Below is a small trained network, with its code and all its weights. Each question gives an input and a class and asks what happens when units are switched off, that is, made to give their printed mean instead of their output.

import numpy as np


def w(rows, s, z=0):
    codes = np.array(rows[::2]) - 128.0
    scale = np.full(codes.shape[1], s)
    scale[-1] = z or s
    return codes * scale


def f(y):
    return y / 2 * (1 + np.tanh(0.7978845608 * (y + 0.044715 * y**3)))


def log_softmax(a):
    a = a - a.max(-1, keepdims=True)
    return a - np.log(np.exp(a).sum(-1, keepdims=True))


def net(x, mask):
    res = np.array(x, float).reshape(1, 5) / 4 @ E
    y = f(res @ A[0][:, :-1].T + A[0][:, -1])
    res = res + np.where(mask, y, B[0][:, -1]) @ B[0][:, :-1]
    return log_softmax(res[-1] @ U[:, :-1].T + U[:, -1])


A, B = {}, {}
E = w([
[105,37,212],'x0',
[128,128,128],'x1',
[141,33,31],'x2',
[254,100,164],'x3',
[128,128,128],'x4',
],0.0091)
A[0] = w([
[70,157,102,98],'N0',
[171,208,28,23],'N1',
[63,147,138,114],'N2',
[114,173,169,158],'N3',
[121,135,209,82],'N4',
[126,104,100,131],'N5',
[140,67,77,144],'N6',
[96,154,206,126],'N7',
[106,72,83,113],'N8',
[96,68,181,3],'N9',
[52,169,78,176],'N10',
[61,139,117,102],'N11',
[116,85,165,125],'N12',
[128,100,99,135],'N13',
[76,126,126,183],'N14',
[136,134,134,162],'N15',
[128,92,97,126],'N16',
[113,108,170,41],'N17',
[134,96,68,126],'N18',
[135,180,125,131],'N19',
[122,154,148,137],'N20',
[220,145,141,144],'N21',
[174,115,141,164],'N22',
[193,126,165,131],'N23',
[120,73,94,119],'N24',
[131,102,86,124],'N25',
[232,126,118,143],'N26',
[109,146,182,102],'N27',
[125,208,120,97],'N28',
[132,179,164,135],'N29',
[119,163,166,139],'N30',
[50,93,153,93],'N31',
[173,99,162,126],'N32',
[113,158,177,129],'N33',
[144,184,71,56],'N34',
[125,62,107,70],'N35',
[202,139,141,71],'N36',
[122,155,160,128],'N37',
[169,122,141,101],'N38',
[122,170,177,141],'N39',
[185,251,105,83],'N40',
[70,130,117,131],'N41',
],0.017,0.0037)
B[0] = w([
[94,159,143,182],'N0',
[90,2,167,236],'N1',
[109,140,163,179],'N2',
[179,146,82,190],'N3',
[186,93,120,186],'N4',
[169,161,92,154],'N5',
[182,164,91,210],'N6',
[195,109,78,201],'N7',
[166,132,86,193],'N8',
[69,23,179,186],'N9',
[82,174,163,225],'N10',
[111,209,162,179],'N11',
[98,35,150,177],'N12',
[176,162,77,160],'N13',
[62,176,146,173],'N14',
[132,149,126,137],'N15',
[141,145,79,167],'N16',
[130,58,119,150],'N17',
[177,139,103,186],'N18',
[157,89,122,172],'N19',
[177,148,138,152],'N20',
[81,186,165,214],'N21',
[68,179,139,176],'N22',
[110,167,183,197],'N23',
[189,123,57,187],'N24',
[170,132,106,166],'N25',
[81,187,189,224],'N26',
[162,107,86,170],'N27',
[150,98,119,197],'N28',
[185,130,106,186],'N29',
[161,133,85,174],'N30',
[49,132,194,185],'N31',
[74,158,192,186],'N32',
[183,123,85,177],'N33',
[74,40,171,189],'N34',
[153,103,92,185],'N35',
[106,190,138,184],'N36',
[173,126,67,160],'N37',
[97,153,146,157],'N38',
[155,158,94,188],'N39',
[129,72,103,247],'N40',
[106,218,150,173],'N41',
],0.0094,0.011)
U = w([
[70,254,148,255],'0',
[183,177,46,108],'1',
[84,67,135,101],'2',
],0.02,0.00088)

Each question gives the input, the list of numbers given to net, and the class t.
The units are the neurons (one row each of A and B). Each row of codes is followed by its name. A weight is (code - 128) times the scale printed after its matrix; where a second scale follows, it is the last column's (A, B and U).
mask holds one flag per neuron, in row order. A switched-off neuron (its flag False) gives its mean, the last column of its row in B, instead of its output. The means were averaged over made-up inputs and are rounded, as every weight is.
A unit's drop is (log p(t) with every unit on - log p(t) with that unit switched off) / (log p(t) with every unit on - log p(t) with every unit switched off).
The circuit of an input: a set's keep is (log p(t) with only the set's units on - log p(t) with every unit switched off) / (log p(t) with every unit on - log p(t) with every unit switched off). Starting from the 12 units with the biggest drops (on a tie, the unit counted first), units are removed one at a time, each time the one whose removal leaves the highest keep (on an exact tie, the one counted first), for as long as the keep stays at least 0.8.
circuit, biggest first: the units of the circuit, biggest drop first
most important unit: the unit with the biggest drop
top k neurons: the k neurons with the biggest drops, biggest first
drop when u is switched off: that unit's drop, to one decimal
input [3,-2,2,3,-6], class 0: circuit, biggest first : N1, N7
input [6,1,-8,7,4], class 1: top neuron : N7
input [-8,-7,-5,7,8], class 2: top 2 neurons : N1, N40
input [7,6,-4,-6,4], class 2: top 2 neurons : N9, N12
input [-1,-2,-3,2,6], class 1: top 2 neurons : N10, N31
input [-7,6,5,3,0], class 2: top 2 neurons : N1, N34
input [-8,7,-4,8,5], class 0: top 2 neurons : N21, N26
input [2,5,2,2,6], class 0: top 2 neurons : N1, N40
input [-8,1,3,7,-2], class 2: top 3 neurons : N1, N40, N34
input [8,-6,8,7,-7], class 1: top 3 neurons : N6, N24, N1
input [-8,2,6,-8,0], class 0: top 4 neurons : N10, N11, N41, N0
input [7,2,-4,7,1], class 0: top 4 neurons : N1, N23, N21, N32
input [7,3,7,7,1], class 0: top 2 neurons : N32, N26
input [6,6,-4,-2,-5], class 2: most important unit : N9
input [-4,8,-3,-3,8], class 2: drop when N1 is switched off : 0.1
input [1,1,3,3,-6], class 0: drop when N3 is switched off : 0.1
input [4,8,-8,-6,-4], class 1: drop when N7 is switched off : 0.2
input [4,0,8,7,1], class 1: drop when N6 is switched off : 0.6
